Below is a small trained network, with its code and all its weights. Each question gives an input and a class and asks what happens when units are switched off, that is, made to give their printed mean instead of their output.

import numpy as np


def w(rows, s, z=0):
    codes = np.array(rows[::2]) - 128.0
    scale = np.full(codes.shape[1], s)
    scale[-1] = z or s
    return codes * scale


def norm(h):
    return h / np.sqrt((h * h).mean(-1, keepdims=True) + 1e-5)


def f(y):
    return y / 2 * (1 + np.tanh(0.7978845608 * (y + 0.044715 * y**3)))


def log_softmax(a):
    a = a - a.max(-1, keepdims=True)
    return a - np.log(np.exp(a).sum(-1, keepdims=True))


def net(x, mask):
    res = np.array(x, float).reshape(1, 2) / 4 @ E
    u = 0
    for l in range(3):
        y = f(norm(res) @ A[l][:, :-1].T + A[l][:, -1])
        res = res + np.where(mask[u : u + 4], y, B[l][:, -1]) @ B[l][:, :-1]
        u += 4
    return log_softmax(norm(res)[-1] @ U[:, :-1].T + U[:, -1])


A, B = {}, {}
E = w([
[92,246,160,175,126,140,186,99],'x0',
[218,135,83,72,138,199,132,197],'x1',
],0.012)
A[0] = w([
[146,149,121,68,116,187,133,231,4],'L0N1',
[66,2,99,62,61,21,72,88,133],'L0N2',
[131,137,109,147,122,77,132,103,3],'L0N3',
[239,145,84,39,94,156,81,229,24],'L0N4',
],0.0079,0.0014)
B[0] = w([
[138,64,177,120,184,36,90,114,198],'L0N1',
[202,106,185,163,49,97,50,96,238],'L0N2',
[178,106,138,59,71,111,171,151,133],'L0N3',
[101,136,11,84,205,124,201,172,254],'L0N4',
],0.012,0.0093)
A[1] = w([
[195,146,87,94,207,176,165,209,225],'L1N1',
[130,150,108,139,86,150,181,75,254],'L1N2',
[147,86,79,4,218,181,152,203,112],'L1N3',
[120,80,134,125,165,150,91,142,101],'L1N4',
],0.011,0.0026)
B[1] = w([
[185,125,132,177,173,63,134,121,227],'L1N1',
[155,113,107,115,110,199,149,125,162],'L1N2',
[42,142,44,2,193,50,50,188,248],'L1N3',
[32,162,108,173,112,104,97,127,138],'L1N4',
],0.014)
A[2] = w([
[84,163,108,152,90,248,140,136,24],'L2N1',
[119,123,137,174,90,135,102,137,6],'L2N2',
[131,75,156,128,83,114,43,75,83],'L2N3',
[125,107,111,99,162,169,123,159,187],'L2N4',
],0.014,0.0019)
B[2] = w([
[11,136,97,76,109,156,163,162,225],'L2N1',
[130,124,120,82,56,9,103,195,160],'L2N2',
[160,53,214,88,110,220,65,123,254],'L2N3',
[129,155,130,169,185,79,106,83,168],'L2N4',
],0.012,0.009)
U = w([
[6,178,143,107,84,178,205,120,68],'0',
[124,147,90,91,204,54,76,153,231],'1',
[214,175,184,199,165,158,173,121,3],'2',
[164,78,234,123,68,159,41,106,243],'3',
],0.015,0.0032)

Each question gives the input, the list of numbers given to net, and the class t.
The units are the neurons (one row each of A and B). Each row of codes is followed by its name. A weight is (code - 128) times the scale printed after its matrix; where a second scale follows, it is the last column's (A, B and U).
mask holds one flag per neuron, layer by layer. A switched-off neuron (its flag False) gives its mean, the last column of its row in B, instead of its output. The means were averaged over made-up inputs and are rounded, as every weight is.
A unit's drop is (log p(t) with every unit on - log p(t) with that unit switched off) / (log p(t) with every unit on - log p(t) with every unit switched off).
The circuit of an input: a set's keep is (log p(t) with only the set's units on - log p(t) with every unit switched off) / (log p(t) with every unit on - log p(t) with every unit switched off). Starting from all 12 units, units are removed one at a time, each time the one whose removal leaves the highest keep (on an exact tie, the one counted first), for as long as the keep stays at least 0.8.
circuit, biggest first: the units of the circuit, biggest drop first
k most important neurons: the k neurons with the biggest drops, biggest first
k most important neurons of layer l: the k neurons of layer l with the biggest drops, biggest first
drop of u: that unit's drop, to one decimal
input [8,5], class 2: 2 most important neurons : L0N4, L1N3
input [2,-5], class 3: circuit, biggest first : L1N3
input [1,-2], class 0: 4 most important neurons : L0N2, L0N1, L1N1, L0N4
input [2,-6], class 3: 2 most important neurons : L0N4, L1N3
input [2,-2], class 0: circuit, biggest first : L0N2, L0N4, L1N1, L1N3
input [5,-8], class 0: circuit, biggest first : L1N1, L1N3
input [6,-7], class 0: circuit, biggest first : L1N1, L1N3
input [2,0], class 0: 3 most important neurons : L0N4, L0N1, L0N2
input [4,-4], class 0: 2 most important neurons : L0N2, L1N1
input [6,2], class 0: 3 most important neurons : L0N4, L1N3, L1N1
input [0,0], class 0: 3 most important neurons of layer 0 : L0N2, L0N1, L0N4
input [6,-4], class 0: drop of L1N3 : 0.1
input [8,2], class 0: drop of L1N3 : 0.1
